Here is a tiny trained network, its code and every weight. The questions are about switching its units off for an input and a target symbol, where a switched-off unit gives its printed mean instead of its output.

import numpy as np


def w(rows, s, z=0):
    codes = np.array(rows[::2]) - 128.0
    scale = np.full(codes.shape[1], s)
    scale[-1] = z or s
    return codes * scale


def softmax(a):
    e = np.exp(a - a.max(-1, keepdims=True))
    return e / e.sum(-1, keepdims=True)


def log_softmax(a):
    a = a - a.max(-1, keepdims=True)
    return a - np.log(np.exp(a).sum(-1, keepdims=True))


def net(x, mask):
    ids = ['ΠΣΨΩαβγδεθλμφ'.index(c) for c in x.split()]
    T = len(ids)
    res = E[ids] + P[:T]
    u = 0
    for l in range(3):
        r = res
        for j in range(3):
            rows = slice(3 * j, 3 * j + 3)
            q, k, v = (r @ M[l][rows].T for M in (Q, K, V))
            z = softmax(np.where(np.tri(T) > 0, q @ k.T / 3**0.5, -1e9)) @ v
            o = O[l][rows]
            res = res + np.where(mask[u + j], z, o[:, -1]) @ o[:, :-1]
        u += 3
    return log_softmax(res[-1] @ U[:, :-1].T + U[:, -1])


Q, K, V, O = {}, {}, {}, {}
E = w([
[128,163,62,105,83],'Π',
[148,192,154,122,119],'Σ',
[170,110,86,106,132],'Ψ',
[102,150,46,215,172],'Ω',
[115,103,115,123,155],'α',
[172,65,129,93,181],'β',
[85,248,136,225,127],'γ',
[131,151,206,99,132],'δ',
[142,75,57,84,146],'ε',
[102,180,116,84,88],'θ',
[196,140,219,159,157],'λ',
[158,97,169,154,202],'μ',
[162,195,180,67,42],'φ',
],0.011)
P = w([
[116,93,129,167,78],'0',
[152,201,78,85,169],'1',
[60,108,176,140,105],'2',
[228,128,169,216,112],'3',
[150,220,79,74,202],'4',
[29,106,199,121,130],'5',
[254,139,191,239,105],'6',
[161,231,87,61,234],'7',
[18,109,212,100,141],'8',
],0.013)
Q[0] = w([
[142,198,238,208,76],'0.h0',
[184,113,43,131,162],'0.h0',
[210,162,254,187,70],'0.h0',
[196,101,7,120,54],'0.h1',
[144,73,113,135,250],'0.h1',
[126,54,152,155,235],'0.h1',
[153,20,103,166,104],'0.h2',
[189,191,2,160,156],'0.h2',
[203,43,130,108,80],'0.h2',
],0.0088)
K[0] = w([
[123,35,142,179,2],'0.h0',
[86,139,90,152,172],'0.h0',
[145,46,108,227,53],'0.h0',
[141,90,116,243,27],'0.h1',
[223,137,92,133,132],'0.h1',
[213,186,113,143,178],'0.h1',
[166,70,71,91,100],'0.h2',
[124,137,80,248,120],'0.h2',
[165,23,133,105,76],'0.h2',
],0.011)
V[0] = w([
[39,197,107,141,146],'0.h0',
[133,179,50,188,131],'0.h0',
[253,219,84,71,230],'0.h0',
[37,122,176,185,120],'0.h1',
[173,78,145,164,19],'0.h1',
[49,30,166,77,138],'0.h1',
[75,175,139,106,206],'0.h2',
[202,78,201,11,88],'0.h2',
[171,59,73,87,148],'0.h2',
],0.0052)
O[0] = w([
[46,149,150,131,144,108],'0.h0',
[84,131,145,194,136,163],'0.h0',
[117,255,162,178,95,252],'0.h0',
[180,93,180,114,159,76],'0.h1',
[203,127,134,143,64,68],'0.h1',
[183,64,134,61,115,25],'0.h1',
[76,127,165,82,160,151],'0.h2',
[109,224,129,177,69,117],'0.h2',
[160,144,166,179,129,38],'0.h2',
],0.0068,0.0025)
Q[1] = w([
[119,83,122,152,131],'1.h0',
[4,118,117,73,96],'1.h0',
[29,128,61,90,93],'1.h0',
[99,155,116,89,175],'1.h1',
[2,88,114,127,113],'1.h1',
[160,181,30,36,211],'1.h1',
[86,143,141,120,95],'1.h2',
[174,178,149,209,100],'1.h2',
[131,140,94,146,148],'1.h2',
],0.0096)
K[1] = w([
[184,148,176,151,145],'1.h0',
[180,49,186,241,56],'1.h0',
[130,54,209,188,68],'1.h0',
[137,235,179,115,156],'1.h1',
[111,186,246,142,42],'1.h1',
[120,254,36,35,232],'1.h1',
[189,121,94,64,122],'1.h2',
[98,55,128,214,18],'1.h2',
[85,144,130,112,71],'1.h2',
],0.0079)
V[1] = w([
[88,39,120,201,70],'1.h0',
[231,165,169,156,193],'1.h0',
[116,174,160,175,124],'1.h0',
[65,144,189,194,104],'1.h1',
[131,95,62,43,255],'1.h1',
[91,207,166,200,57],'1.h1',
[108,27,49,76,173],'1.h2',
[54,30,161,137,59],'1.h2',
[87,176,59,87,197],'1.h2',
],0.0049)
O[1] = w([
[155,129,42,108,141,46],'1.h0',
[162,64,165,176,137,255],'1.h0',
[169,142,159,133,142,183],'1.h0',
[77,124,147,131,76,146],'1.h1',
[120,172,123,109,253,56],'1.h1',
[103,167,130,137,20,230],'1.h1',
[55,120,91,169,55,14],'1.h2',
[61,97,136,91,40,54],'1.h2',
[141,187,141,187,141,96],'1.h2',
],0.0066,0.0024)
Q[2] = w([
[201,161,145,103,75],'2.h0',
[133,53,149,176,157],'2.h0',
[195,196,185,195,64],'2.h0',
[177,116,99,165,92],'2.h1',
[89,48,139,154,90],'2.h1',
[205,31,168,198,104],'2.h1',
[31,157,111,77,42],'2.h2',
[58,167,176,132,213],'2.h2',
[205,254,15,71,212],'2.h2',
],0.0094)
K[2] = w([
[156,75,145,94,80],'2.h0',
[200,148,167,137,141],'2.h0',
[132,40,172,136,137],'2.h0',
[124,100,85,104,112],'2.h1',
[63,95,140,145,148],'2.h1',
[115,7,118,112,74],'2.h1',
[149,217,179,98,99],'2.h2',
[149,152,167,185,184],'2.h2',
[115,147,9,208,132],'2.h2',
],0.012)
V[2] = w([
[115,73,129,83,97],'2.h0',
[186,113,150,166,112],'2.h0',
[113,107,89,177,135],'2.h0',
[150,134,6,135,143],'2.h1',
[156,107,142,228,150],'2.h1',
[216,173,119,162,109],'2.h1',
[150,103,83,135,137],'2.h2',
[96,156,117,195,133],'2.h2',
[163,154,134,68,101],'2.h2',
],0.015)
O[2] = w([
[100,147,143,183,160,160],'2.h0',
[67,126,83,105,139,236],'2.h0',
[105,129,185,104,128,114],'2.h0',
[93,34,78,154,186,195],'2.h1',
[153,203,91,246,158,2],'2.h1',
[197,65,130,180,110,248],'2.h1',
[188,168,130,123,137,87],'2.h2',
[126,101,55,159,94,130],'2.h2',
[102,72,188,147,163,208],'2.h2',
],0.013,0.0049)
U = w([
[94,64,92,146,80,67],'Π',
[189,158,57,109,2,255],'Σ',
[174,70,105,178,134,78],'Ψ',
[61,155,79,140,147,113],'Ω',
[68,186,126,58,218,110],'α',
[176,139,158,153,204,102],'β',
[62,219,102,143,49,194],'γ',
[82,170,222,134,149,124],'δ',
[177,105,100,68,223,75],'ε',
[74,124,105,54,76,134],'θ',
[174,123,138,210,84,123],'λ',
[134,174,130,160,167,147],'μ',
[224,63,156,88,71,105],'φ',
],0.0073,0.0074)

Each question gives the input, a string of symbols that net reads in full, and the target symbol t.
The units are the heads (3 rows each of Q, K, V and O). Each row of codes is followed by its name. A weight is (code - 128) times the scale printed after its matrix; where a second scale follows, it is the last column's (O and U).
mask holds one flag per head, layer by layer. A switched-off head (its flag False) gives its mean, the last column of its rows in O, instead of its output. The means were averaged over made-up inputs and are rounded, as every weight is.
A unit's drop is (log p(t) with every unit on - log p(t) with that unit switched off) / (log p(t) with every unit on - log p(t) with every unit switched off).
The circuit of an input: a set's keep is (log p(t) with only the set's units on - log p(t) with every unit switched off) / (log p(t) with every unit on - log p(t) with every unit switched off). Starting from all 9 units, units are removed one at a time, each time the one whose removal leaves the highest keep (on an exact tie, the one counted first), for as long as the keep stays at least 0.8.
units of the circuit, in order: the units of the circuit, biggest drop first
unit that matters most: the unit with the biggest drop
heads that matter: for each layer, one digit per head in row order, 1 if its drop is at least 0.15 and else 0, layers parted by /
input β α Ψ Σ, target β: units of the circuit, in order	[0.h0, 2.h2, 1.h1, 2.h1]
input Π γ Σ γ, target Π: heads that matter	000 / 101 / 010
input δ Π Π λ Π, target Π: units of the circuit, in order	[0.h0, 2.h1, 2.h2]
input θ β δ Π Π γ λ, target θ: unit that matters most	1.h0
input Π ε φ Π θ, target θ: units of the circuit, in order	[2.h1, 1.h0]
input θ γ δ Π, target θ: heads that matter	100 / 101 / 010
input θ ε γ Σ, target θ: units of the circuit, in order	[0.h0, 2.h1, 1.h0, 1.h2]
input Ψ Ω μ Ω λ Ψ Σ, target Ψ: units of the circuit, in order	[2.h1, 1.h0, 0.h0, 0.h1]
input φ φ θ λ ε, target Ψ: units of the circuit, in order	[2.h1, 0.h0, 0.h1]
input δ φ ε, target δ: units of the circuit, in order	[2.h2, 0.h1, 0.h0]
input δ ε β φ ε, target Ψ: units of the circuit, in order	[2.h1, 0.h2, 0.h1]
input φ α δ δ, target φ: units of the circuit, in order	[2.h1, 1.h2, 0.h1, 0.h0]
input α λ α λ δ δ, target γ: units of the circuit, in order	[2.h1, 1.h1]
input δ φ δ β θ Ψ Ω, target δ: units of the circuit, in order	[0.h0, 1.h2, 2.h1, 1.h0]
input Π Ψ γ φ Σ Ψ, target δ: heads that matter	010 / 110 / 001
input γ θ Ψ θ Ψ β θ μ α, target Σ: unit that matters most	2.h0
input β φ Π Ψ, target β: heads that matter	111 / 010 / 011
input λ μ φ, target δ: heads that matter	110 / 001 / 111
input δ φ λ Σ φ θ δ, target δ: heads that matter	110 / 001 / 011
input δ φ δ φ λ δ Σ μ, target γ: unit that matters most	0.h0
input φ Ψ Π γ Ψ φ γ, target φ: heads that matter	011 / 101 / 010
input γ Π λ δ α Ψ α Σ μ, target Σ: heads that matter	100 / 001 / 101
